Here is a tiny trained network, its code and every weight. The questions are about switching its units off for an input and a class, where a switched-off unit gives its printed mean instead of its output.

import numpy as np


def w(rows, s, z=0):
    codes = np.array(rows[::2]) - 128.0
    scale = np.full(codes.shape[1], s)
    scale[-1] = z or s
    return codes * scale


def f(y):
    return y / 2 * (1 + np.tanh(0.7978845608 * (y + 0.044715 * y**3)))


def log_softmax(a):
    a = a - a.max(-1, keepdims=True)
    return a - np.log(np.exp(a).sum(-1, keepdims=True))


def net(x, mask):
    res = np.array(x, float).reshape(1, 6) / 4 @ E
    y = f(res @ A[0][:, :-1].T + A[0][:, -1])
    res = res + np.where(mask, y, B[0][:, -1]) @ B[0][:, :-1]
    return log_softmax(res[-1] @ U[:, :-1].T + U[:, -1])


A, B = {}, {}
E = w([
[103,85,95,73,194,188],'x0',
[86,235,189,88,203,136],'x1',
[189,125,158,27,120,86],'x2',
[126,129,128,128,125,126],'x3',
[43,23,196,135,119,58],'x4',
[147,100,192,132,60,254],'x5',
],0.0082)
A[0] = w([
[147,164,150,20,105,106,113],'neuron 0',
[201,131,157,78,120,92,97],'neuron 1',
[178,111,126,53,109,84,101],'neuron 2',
[211,209,44,126,101,129,56],'neuron 3',
[12,40,143,149,177,79,98],'neuron 4',
[141,218,159,221,73,83,155],'neuron 5',
[114,172,56,227,147,188,96],'neuron 6',
[106,117,116,132,155,82,40],'neuron 7',
[190,209,1,124,190,73,107],'neuron 8',
[184,165,211,178,73,69,84],'neuron 9',
[177,78,73,152,86,99,51],'neuron 10',
[209,99,147,49,161,124,219],'neuron 11',
[66,234,194,121,151,119,45],'neuron 12',
[119,40,9,75,164,181,110],'neuron 13',
[155,122,103,155,183,59,65],'neuron 14',
[39,167,91,214,178,154,228],'neuron 15',
[80,95,207,143,120,83,59],'neuron 16',
[129,167,197,138,178,130,143],'neuron 17',
[185,64,53,152,117,85,68],'neuron 18',
[61,19,215,121,122,67,3],'neuron 19',
[29,105,124,33,239,217,154],'neuron 20',
[161,36,73,134,140,128,175],'neuron 21',
[191,74,108,171,17,129,158],'neuron 22',
[183,167,117,107,85,186,71],'neuron 23',
[138,42,191,118,196,88,162],'neuron 24',
[159,137,217,133,111,202,117],'neuron 25',
[90,128,94,114,167,45,62],'neuron 26',
[106,199,183,131,201,93,111],'neuron 27',
[208,133,138,96,110,102,141],'neuron 28',
[157,114,68,113,180,184,123],'neuron 29',
[97,100,231,115,81,224,45],'neuron 30',
[108,110,56,147,175,67,144],'neuron 31',
[128,103,59,123,62,112,93],'neuron 32',
[172,93,82,162,78,102,105],'neuron 33',
[105,120,103,157,139,154,209],'neuron 34',
],0.0092,0.0054)
B[0] = w([
[3,64,162,184,121,126,185],'neuron 0',
[40,124,187,183,115,122,164],'neuron 1',
[47,69,146,172,81,158,170],'neuron 2',
[170,116,215,123,223,228,210],'neuron 3',
[157,162,214,160,158,191,219],'neuron 4',
[154,191,242,166,95,49,221],'neuron 5',
[70,103,215,158,125,164,206],'neuron 6',
[217,31,78,112,165,168,133],'neuron 7',
[188,31,182,124,156,174,254],'neuron 8',
[221,224,190,163,93,66,180],'neuron 9',
[51,126,119,37,204,121,164],'neuron 10',
[42,152,204,211,65,121,223],'neuron 11',
[89,129,79,26,232,93,188],'neuron 12',
[146,192,167,115,134,36,207],'neuron 13',
[163,38,91,161,92,114,159],'neuron 14',
[18,76,193,144,81,120,240],'neuron 15',
[141,137,129,100,221,249,171],'neuron 16',
[75,161,71,46,214,97,174],'neuron 17',
[86,153,41,61,207,82,178],'neuron 18',
[154,141,189,141,186,238,208],'neuron 19',
[175,206,162,134,106,22,249],'neuron 20',
[119,195,111,51,146,77,203],'neuron 21',
[104,121,145,96,168,81,231],'neuron 22',
[165,29,158,96,213,167,177],'neuron 23',
[148,157,200,143,148,173,203],'neuron 24',
[147,21,82,83,175,48,201],'neuron 25',
[178,42,84,163,96,109,174],'neuron 26',
[108,119,70,26,168,69,195],'neuron 27',
[72,165,192,181,119,134,173],'neuron 28',
[169,185,233,183,102,164,175],'neuron 29',
[182,13,74,154,151,47,210],'neuron 30',
[173,77,142,165,64,96,197],'neuron 31',
[73,154,114,70,192,112,158],'neuron 32',
[92,183,83,67,217,98,175],'neuron 33',
[83,132,162,135,83,81,178],'neuron 34',
],0.0078,0.0081)
U = w([
[110,137,94,61,181,114,61],'0',
[187,116,152,136,174,215,56],'1',
[51,94,146,179,104,131,58],'2',
[213,24,105,135,133,100,96],'3',
[199,197,145,141,110,77,117],'4',
[135,121,136,129,123,125,250],'5',
[150,168,90,157,85,134,190],'6',
[199,153,4,127,82,189,6],'7',
],0.014,0.012)

Each question gives the input, the list of numbers given to net, and the class t.
The units are the neurons (one row each of A and B). Each row of codes is followed by its name. A weight is (code - 128) times the scale printed after its matrix; where a second scale follows, it is the last column's (A, B and U).
mask holds one flag per neuron, in row order. A switched-off neuron (its flag False) gives its mean, the last column of its row in B, instead of its output. The means were averaged over made-up inputs and are rounded, as every weight is.
A unit's drop is (log p(t) with every unit on - log p(t) with that unit switched off) / (log p(t) with every unit on - log p(t) with every unit switched off).
The circuit of an input: a set's keep is (log p(t) with only the set's units on - log p(t) with every unit switched off) / (log p(t) with every unit on - log p(t) with every unit switched off). Starting from the 12 units with the biggest drops (on a tie, the unit counted first), units are removed one at a time, each time the one whose removal leaves the highest keep (on an exact tie, the one counted first), for as long as the keep stays at least 0.8.
units of the circuit, in order: the units of the circuit, biggest drop first
most important unit: the unit with the biggest drop
k most important neurons: the k neurons with the biggest drops, biggest first
drop of u: that unit's drop, to one decimal
input [0,6,-8,6,-6,0], class 2: units of the circuit, in order	(neuron 15)
input [-2,-6,0,6,7,-1], class 1: 2 most important neurons	(neuron 19; neuron 4)
input [-4,7,-6,2,-1,-2], class 0: 4 most important neurons	(neuron 12; neuron 27; neuron 17; neuron 11)
input [6,2,8,1,1,-1], class 2: units of the circuit, in order	(neuron 0; neuron 11)
input [-6,8,-4,-7,8,7], class 0: units of the circuit, in order	(neuron 12; neuron 17)
input [7,4,-8,-1,-5,7], class 2: 2 most important neurons	(neuron 15; neuron 6)
input [-2,-2,-5,-8,8,-6], class 1: units of the circuit, in order	(neuron 4; neuron 19)
input [8,-1,-4,-7,-8,-4], class 1: 2 most important neurons	(neuron 8; neuron 3)
input [7,0,2,3,-4,-5], class 4: units of the circuit, in order	(neuron 20; neuron 13)
input [-3,1,8,-1,-3,7], class 2: units of the circuit, in order	(neuron 11; neuron 0)
input [-6,-2,3,1,5,3], class 4: 3 most important neurons	(neuron 9; neuron 8; neuron 3)
input [0,-4,-4,2,-4,5], class 3: units of the circuit, in order	(neuron 11; neuron 25)
input [6,5,2,-5,-3,6], class 3: units of the circuit, in order	(neuron 25; neuron 30)
input [1,7,-3,3,-8,-6], class 1: most important unit	neuron 8
input [6,-5,5,-5,-2,-4], class 4: 4 most important neurons	(neuron 13; neuron 15; neuron 21; neuron 29)
input [8,-5,1,-1,7,-5], class 4: 3 most important neurons	(neuron 13; neuron 20; neuron 21)
input [2,7,-2,-4,-6,-2], class 0: 2 most important neurons	(neuron 12; neuron 27)
input [-8,7,7,-7,-8,-4], class 1: 2 most important neurons	(neuron 3; neuron 8)
input [6,-6,-5,-2,3,-4], class 0: 3 most important neurons	(neuron 18; neuron 21; neuron 5)
input [-1,5,4,-1,2,8], class 3: units of the circuit, in order	(neuron 30)
input [-7,-3,-5,5,-4,-7], class 3: 2 most important neurons	(neuron 8; neuron 14)
input [-8,-7,-5,3,2,1], class 4: 2 most important neurons	(neuron 5; neuron 9)
input [3,3,5,7,8,8], class 1: 4 most important neurons	(neuron 19; neuron 16; neuron 24; neuron 4)
input [-6,-5,5,-4,2,-8], class 3: 2 most important neurons	(neuron 26; neuron 14)
input [-4,-6,-7,2,-3,8], class 3: 4 most important neurons	(neuron 30; neuron 25; neuron 11; neuron 23)
input [-8,-8,-1,7,-6,-7], class 0: drop of neuron 10	0.5
input [7,4,3,-2,5,-1], class 4: units of the circuit, in order	(neuron 20)
input [7,2,5,-1,-8,-1], class 1: drop of neuron 23	0.2
input [-7,3,8,-7,2,4], class 2: drop of neuron 2	0.1
